Below are the code and all the weights of a small trained network. Each question names an input and a class and asks about switching units off, where a switched-off unit gives its printed mean instead of its output.

import numpy as np


def w(rows, s, z=0):
    codes = np.array(rows[::2]) - 128.0
    scale = np.full(codes.shape[1], s)
    scale[-1] = z or s
    return codes * scale


def f(y):
    return y / 2 * (1 + np.tanh(0.7978845608 * (y + 0.044715 * y**3)))


def log_softmax(a):
    a = a - a.max(-1, keepdims=True)
    return a - np.log(np.exp(a).sum(-1, keepdims=True))


def net(x, mask):
    res = np.array(x, float).reshape(1, 4) / 4 @ E
    y = f(res @ A[0][:, :-1].T + A[0][:, -1])
    res = res + np.where(mask, y, B[0][:, -1]) @ B[0][:, :-1]
    return log_softmax(res[-1] @ U[:, :-1].T + U[:, -1])


A, B = {}, {}
E = w([
[79,204,122,89,99,216,108,35,109,178,35,103],'x0',
[151,86,180,127,99,209,188,196,64,82,95,196],'x1',
[106,27,254,110,96,119,128,57,178,174,192,130],'x2',
[21,118,107,112,202,138,170,187,71,166,173,140],'x3',
],0.011)
A[0] = w([
[44,126,150,91,192,161,180,164,131,169,175,82,188],'N1',
[187,142,188,109,108,205,165,147,102,60,159,207,62],'N2',
[150,145,127,132,78,254,143,208,131,81,125,149,110],'N3',
[168,141,106,82,98,243,151,91,172,167,116,116,53],'N4',
[186,114,124,198,133,31,123,186,137,109,201,118,148],'N5',
[30,161,89,159,190,146,149,159,98,162,156,157,207],'N6',
[40,110,129,85,189,130,114,137,77,118,118,152,123],'N7',
[170,67,84,163,165,127,117,166,166,65,199,166,59],'N8',
[143,80,170,147,135,158,149,138,38,125,82,139,103],'N9',
[94,53,205,135,103,103,108,54,99,120,128,112,122],'N10',
[77,81,193,111,105,142,101,116,154,203,156,124,113],'N11',
[127,179,57,127,165,136,121,126,70,88,130,127,51],'N12',
[168,171,63,197,178,89,96,149,55,74,36,139,180],'N13',
[111,181,68,160,105,156,132,157,126,91,154,93,32],'N14',
[109,137,151,74,81,158,71,86,137,150,80,96,207],'N15',
[185,125,74,109,134,52,162,177,111,82,169,158,65],'N16',
[32,143,109,134,134,172,117,137,99,147,171,157,67],'N17',
[54,142,68,69,130,160,87,66,57,141,58,85,214],'N18',
[223,139,150,134,122,133,64,91,189,81,88,169,143],'N19',
[241,136,157,194,89,95,104,92,181,62,35,104,74],'N20',
[85,103,196,107,100,139,144,113,166,125,178,153,16],'N21',
[178,158,128,84,29,106,106,152,131,94,120,64,40],'N22',
[190,138,94,138,174,122,93,68,181,176,156,86,152],'N23',
[93,134,131,58,161,169,112,94,158,133,58,110,3],'N24',
[171,155,60,105,132,124,125,168,95,125,105,109,59],'N25',
[99,72,54,113,125,42,74,63,137,194,149,123,1],'N26',
[128,203,141,31,140,181,132,122,78,143,64,135,127],'N27',
[61,104,88,104,140,132,182,148,80,161,169,93,29],'N28',
[79,206,27,149,225,24,75,96,211,118,137,54,123],'N29',
[50,116,84,114,163,97,156,163,110,218,174,135,174],'N30',
[196,169,156,162,71,133,164,77,147,97,92,130,151],'N31',
],0.0083,0.0055)
B[0] = w([
[169,102,56,119,40,87,103,95,86,131,168,156,204],'N1',
[77,208,210,32,97,214,117,179,151,174,150,123,187],'N2',
[122,148,219,56,81,157,166,207,157,167,133,152,193],'N3',
[102,100,103,119,176,201,85,106,108,181,143,77,168],'N4',
[204,87,104,99,249,201,95,98,102,137,123,93,214],'N5',
[170,112,90,121,68,96,131,122,89,110,132,118,219],'N6',
[159,109,88,156,60,104,120,128,82,175,153,112,181],'N7',
[134,165,57,125,228,169,63,69,136,192,131,71,185],'N8',
[102,238,192,26,139,158,113,185,158,190,172,108,173],'N9',
[88,90,106,227,175,111,211,143,182,72,104,211,182],'N10',
[81,65,137,186,169,147,201,151,154,47,78,205,181],'N11',
[90,124,140,199,135,83,154,194,154,110,58,138,180],'N12',
[74,62,115,151,98,175,213,113,189,58,87,218,231],'N13',
[46,120,144,181,172,110,137,160,117,143,79,153,157],'N14',
[181,95,99,126,196,147,109,134,139,77,166,106,200],'N15',
[125,112,128,143,233,163,100,88,171,136,154,74,182],'N16',
[105,125,49,157,61,104,58,176,69,212,151,73,169],'N17',
[169,102,78,109,218,185,86,116,152,64,167,117,243],'N18',
[124,59,52,150,44,64,133,117,54,154,168,126,194],'N19',
[91,127,47,163,64,83,114,158,4,176,175,111,208],'N20',
[2,103,148,207,173,118,142,153,114,78,51,130,160],'N21',
[99,148,113,191,84,62,96,165,69,201,106,111,155],'N22',
[115,176,152,59,92,196,166,199,99,141,164,179,187],'N23',
[72,136,137,116,219,176,48,103,103,188,81,74,162],'N24',
[33,85,130,201,147,107,188,126,169,128,9,162,171],'N25',
[51,190,214,71,144,215,135,164,91,219,130,177,170],'N26',
[172,146,99,144,199,188,109,81,156,132,139,105,210],'N27',
[54,102,106,133,71,53,51,128,51,186,130,92,166],'N28',
[115,212,226,68,82,173,134,196,152,135,142,192,250],'N29',
[147,135,76,133,100,88,154,155,111,119,173,110,204],'N30',
[163,105,72,104,86,68,129,172,73,155,143,107,183],'N31',
],0.007,0.016)
U = w([
[125,100,78,144,34,49,110,163,23,186,157,101,105],'0',
[47,92,145,208,151,101,193,158,150,114,51,208,108],'1',
[97,209,234,11,98,134,136,187,121,200,154,161,101],'2',
[159,111,111,111,250,138,75,119,124,169,131,33,98],'3',
[255,98,112,68,83,106,183,133,147,60,182,176,253],'4',
[140,157,188,135,127,59,141,97,155,152,80,113,112],'5',
],0.01,0.017)

Each question gives the input, the list of numbers given to net, and the class t.
The units are the neurons (one row each of A and B). Each row of codes is followed by its name. A weight is (code - 128) times the scale printed after its matrix; where a second scale follows, it is the last column's (A, B and U).
mask holds one flag per neuron, in row order. A switched-off neuron (its flag False) gives its mean, the last column of its row in B, instead of its output. The means were averaged over made-up inputs and are rounded, as every weight is.
A unit's drop is (log p(t) with every unit on - log p(t) with that unit switched off) / (log p(t) with every unit on - log p(t) with every unit switched off).
The circuit of an input: a set's keep is (log p(t) with only the set's units on - log p(t) with every unit switched off) / (log p(t) with every unit on - log p(t) with every unit switched off). Starting from the 12 units with the biggest drops (on a tie, the unit counted first), units are removed one at a time, each time the one whose removal leaves the highest keep (on an exact tie, the one counted first), for as long as the keep stays at least 0.8.
circuit, biggest first: the units of the circuit, biggest drop first
unit that matters most: the unit with the biggest drop
k most important neurons: the k neurons with the biggest drops, biggest first
drop of u: that unit's drop, to one decimal
input [-2,-3,7,7], class 0: circuit, biggest first => (N1)
input [8,3,5,7], class 3: 4 most important neurons => (N18 N27 N24 N20)
input [1,-6,-5,-4], class 2: 4 most important neurons => (N29 N23 N10 N11)
input [8,-7,8,2], class 1: 2 most important neurons => (N11 N10)
input [-6,4,-6,4], class 1: 3 most important neurons => (N13 N25 N18)
input [4,7,-8,8], class 0: 3 most important neurons => (N17 N6 N7)
input [0,3,-2,2], class 4: 2 most important neurons => (N29 N26)
input [8,-5,8,-1], class 1: 2 most important neurons => (N11 N10)
input [-1,-4,5,4], class 1: 3 most important neurons => (N11 N10 N20)
input [7,-1,7,7], class 0: 2 most important neurons => (N1 N17)
input [-5,-5,-1,-2], class 2: 3 most important neurons => (N29 N18 N23)
input [-6,-5,-3,3], class 3: 4 most important neurons => (N5 N16 N8 N3)
input [-3,4,-2,2], class 2: 2 most important neurons => (N18 N2)
input [-8,6,7,-8], class 0: circuit, biggest first => (N20)
input [0,-8,8,3], class 1: 3 most important neurons => (N11 N10 N21)
input [4,2,7,-8], class 0: 2 most important neurons => (N20 N19)
input [-6,-5,-3,-3], class 3: 2 most important neurons => (N5 N16)
input [-7,-3,-1,5], class 3: drop of N5 => 0.9
input [4,-7,3,-3], class 2: drop of N4 => 0.0
input [-1,-7,2,5], class 2: drop of N29 => 1.1
input [-4,4,-3,-3], class 2: drop of N26 => -0.1
input [7,-5,-7,-6], class 1: unit that matters most => N13
